Below are the code and all the weights of a small trained network. Each question names an input and a target symbol and asks about switching units off, where a switched-off unit gives its printed mean instead of its output.

import numpy as np


def w(rows, s, z=0):
    codes = np.array(rows[::2]) - 128.0
    scale = np.full(codes.shape[1], s)
    scale[-1] = z or s
    return codes * scale


def norm(h):
    return h / np.sqrt((h * h).mean(-1, keepdims=True) + 1e-5)


def f(y):
    return np.maximum(y, 0)


def softmax(a):
    e = np.exp(a - a.max(-1, keepdims=True))
    return e / e.sum(-1, keepdims=True)


def log_softmax(a):
    a = a - a.max(-1, keepdims=True)
    return a - np.log(np.exp(a).sum(-1, keepdims=True))


def net(x, mask):
    ids = ['θμξστω'.index(c) for c in x.split()]
    T = len(ids)
    res = E[ids] + P[:T]
    r = norm(res)
    for j in range(3):
        rows = slice(4 * j, 4 * j + 4)
        q, k, v = (r @ M[0][rows].T for M in (Q, K, V))
        z = softmax(np.where(np.tri(T) > 0, q @ k.T / 4**0.5, -1e9)) @ v
        o = O[0][rows]
        res = res + np.where(mask[j], z, o[:, -1]) @ o[:, :-1]
    y = f(norm(res) @ A[0][:, :-1].T + A[0][:, -1])
    res = res + np.where(mask[3:15], y, B[0][:, -1]) @ B[0][:, :-1]
    return log_softmax(norm(res)[-1] @ U[:, :-1].T + U[:, -1])


Q, K, V, O, A, B = {}, {}, {}, {}, {}, {}
E = w([
[115,115,187,55,88,123,87],'θ',
[100,73,43,112,109,83,196],'μ',
[170,80,121,171,121,192,46],'ξ',
[185,197,102,200,189,85,113],'σ',
[87,7,87,183,122,151,168],'τ',
[88,124,108,155,248,124,123],'ω',
],0.011)
P = w([
[255,82,216,57,163,136,187],'0',
[210,76,139,140,191,84,51],'1',
[138,143,181,107,171,144,159],'2',
[145,147,107,59,131,161,110],'3',
[80,139,153,90,152,124,123],'4',
[94,195,155,104,111,200,182],'5',
[81,162,79,77,124,149,73],'6',
[36,181,133,118,126,147,138],'7',
[79,205,83,129,88,215,130],'8',
[70,147,129,158,103,75,116],'9',
[28,205,96,174,93,176,93],'10',
[112,154,123,177,102,33,101],'11',
],0.0091)
Q[0] = w([
[152,151,140,87,96,122,88],'H0',
[107,156,178,163,142,154,153],'H0',
[84,159,181,94,136,91,70],'H0',
[97,88,112,138,47,169,156],'H0',
[162,132,137,125,83,115,119],'H1',
[137,86,109,105,71,111,121],'H1',
[92,142,143,115,96,115,110],'H1',
[143,152,106,132,168,116,112],'H1',
[150,129,92,95,2,169,156],'H2',
[89,33,129,103,58,104,98],'H2',
[107,77,107,125,90,114,136],'H2',
[224,112,103,117,118,87,107],'H2',
],0.027)
K[0] = w([
[115,94,167,112,110,60,96],'H0',
[178,120,100,56,122,146,131],'H0',
[153,133,218,98,97,69,137],'H0',
[46,166,89,94,109,159,76],'H0',
[102,104,100,148,117,89,125],'H1',
[75,142,146,176,108,102,88],'H1',
[86,163,91,139,95,166,130],'H1',
[157,96,157,132,115,117,169],'H1',
[85,133,2,134,124,100,34],'H2',
[24,157,124,217,106,75,128],'H2',
[68,143,127,149,81,102,120],'H2',
[133,77,160,105,134,38,64],'H2',
],0.023)
V[0] = w([
[79,228,88,92,137,121,84],'H0',
[178,70,107,74,242,183,138],'H0',
[143,173,146,194,150,125,154],'H0',
[19,123,147,188,105,161,107],'H0',
[20,189,176,74,135,206,78],'H1',
[98,59,225,94,186,27,197],'H1',
[56,183,73,225,172,138,167],'H1',
[106,52,67,120,138,202,126],'H1',
[119,87,99,61,147,126,129],'H2',
[1,113,107,201,127,162,148],'H2',
[122,146,81,156,6,81,135],'H2',
[90,241,54,98,144,70,171],'H2',
],0.015)
O[0] = w([
[170,108,165,108,91,134,56,66],'H0',
[150,69,51,214,135,161,166,236],'H0',
[95,109,159,144,177,119,109,67],'H0',
[147,100,207,90,130,131,159,59],'H0',
[88,100,198,221,176,86,154,135],'H1',
[93,65,134,10,112,72,98,204],'H1',
[179,117,93,135,230,135,140,7],'H1',
[196,125,96,158,82,91,154,139],'H1',
[149,125,143,169,82,80,131,193],'H2',
[92,78,72,55,134,102,187,106],'H2',
[56,168,84,132,65,164,155,85],'H2',
[93,132,31,145,102,97,50,95],'H2',
],0.014,0.013)
A[0] = w([
[154,115,149,128,95,90,170,180],'N0',
[194,153,73,123,148,152,146,31],'N1',
[171,190,174,186,175,116,167,87],'N2',
[62,174,134,159,207,92,163,137],'N3',
[121,145,127,93,160,121,192,190],'N4',
[93,160,105,154,177,166,50,75],'N5',
[160,150,142,170,103,111,64,82],'N6',
[124,184,253,85,84,87,68,5],'N7',
[88,140,120,72,180,67,140,181],'N8',
[154,121,203,112,124,161,113,100],'N9',
[92,141,194,110,143,127,104,158],'N10',
[128,158,193,81,120,112,99,38],'N11',
],0.017,0.0022)
B[0] = w([
[118,178,128,119,193,115,114,210],'N0',
[108,129,202,116,132,112,108,175],'N1',
[169,157,73,174,91,143,132,162],'N2',
[26,89,80,197,133,93,131,173],'N3',
[70,117,118,115,136,111,163,170],'N4',
[75,173,128,107,175,166,126,169],'N5',
[107,120,107,93,175,132,174,199],'N6',
[59,94,250,126,94,107,104,249],'N7',
[151,171,90,188,124,118,122,162],'N8',
[99,136,150,158,96,108,91,181],'N9',
[109,108,161,100,97,119,135,176],'N10',
[99,117,175,107,87,97,108,175],'N11',
],0.025,0.011)
U = w([
[44,112,228,113,57,54,60,188],'θ',
[116,131,9,67,5,84,59,178],'μ',
[189,211,142,197,81,146,156,158],'ξ',
[65,189,98,81,193,190,51,163],'σ',
[111,145,120,27,148,71,254,6],'τ',
[192,51,103,133,183,31,45,119],'ω',
],0.0056,0.0012)

Each question gives the input, a string of symbols that net reads in full, and the target symbol t.
The units are the heads (4 rows each of Q, K, V and O) and the neurons (one row each of A and B). Each row of codes is followed by its name. A weight is (code - 128) times the scale printed after its matrix; where a second scale follows, it is the last column's (O, A, B and U).
mask holds one flag per unit, heads first, then neurons. A switched-off unit (its flag False) gives its mean, the last column of its rows in O or B, instead of its output. The means were averaged over made-up inputs and are rounded, as every weight is.
A unit's drop is (log p(t) with every unit on - log p(t) with that unit switched off) / (log p(t) with every unit on - log p(t) with every unit switched off).
most important unit: the unit with the biggest drop
top k neurons: the k neurons with the biggest drops, biggest first
which heads matter: for each layer, one digit per head in row order, 1 if its drop is at least 0.15 and else 0, layers parted by /
drop when u is switched off: that unit's drop, to one decimal
input τ μ ξ μ, target ξ: which heads matter -> 010
input ω μ θ ξ ξ ξ θ σ μ θ, target σ: top 2 neurons -> [N5, N7]
input σ τ μ μ τ, target μ: most important unit -> H1
input ξ θ θ τ θ ω ξ μ μ μ τ μ, target τ: which heads matter -> 111
input τ τ μ ω μ, target ω: which heads matter -> 110
input μ σ θ τ σ σ σ μ ξ, target σ: which heads matter -> 011
input μ τ μ σ θ σ μ θ ξ, target μ: which heads matter -> 001
input μ μ σ μ, target σ: which heads matter -> 010
input μ ω ξ, target μ: which heads matter -> 110
input θ μ σ θ, target μ: top 2 neurons -> [N7, N0]
input θ μ σ μ τ ξ ξ, target τ: which heads matter -> 001
input θ μ μ σ θ ω τ, target τ: which heads matter -> 101
input ξ μ θ ω ω, target ξ: which heads matter -> 101
input μ μ ω μ ξ, target ω: most important unit -> H2
input μ ξ θ ξ, target ξ: which heads matter -> 101
input σ ω θ τ ω θ, target τ: top 2 neurons -> [N7, N4]
input ω σ μ ξ ω σ, target ω: drop when H2 is switched off -> 0.4
input μ σ σ θ ξ σ σ ω ω ξ τ ξ, target ξ: drop when N2 is switched off -> 0.3
input ξ θ σ, target ξ: drop when N0 is switched off -> 0.0
input ξ ξ σ θ σ θ, target σ: most important unit -> H2
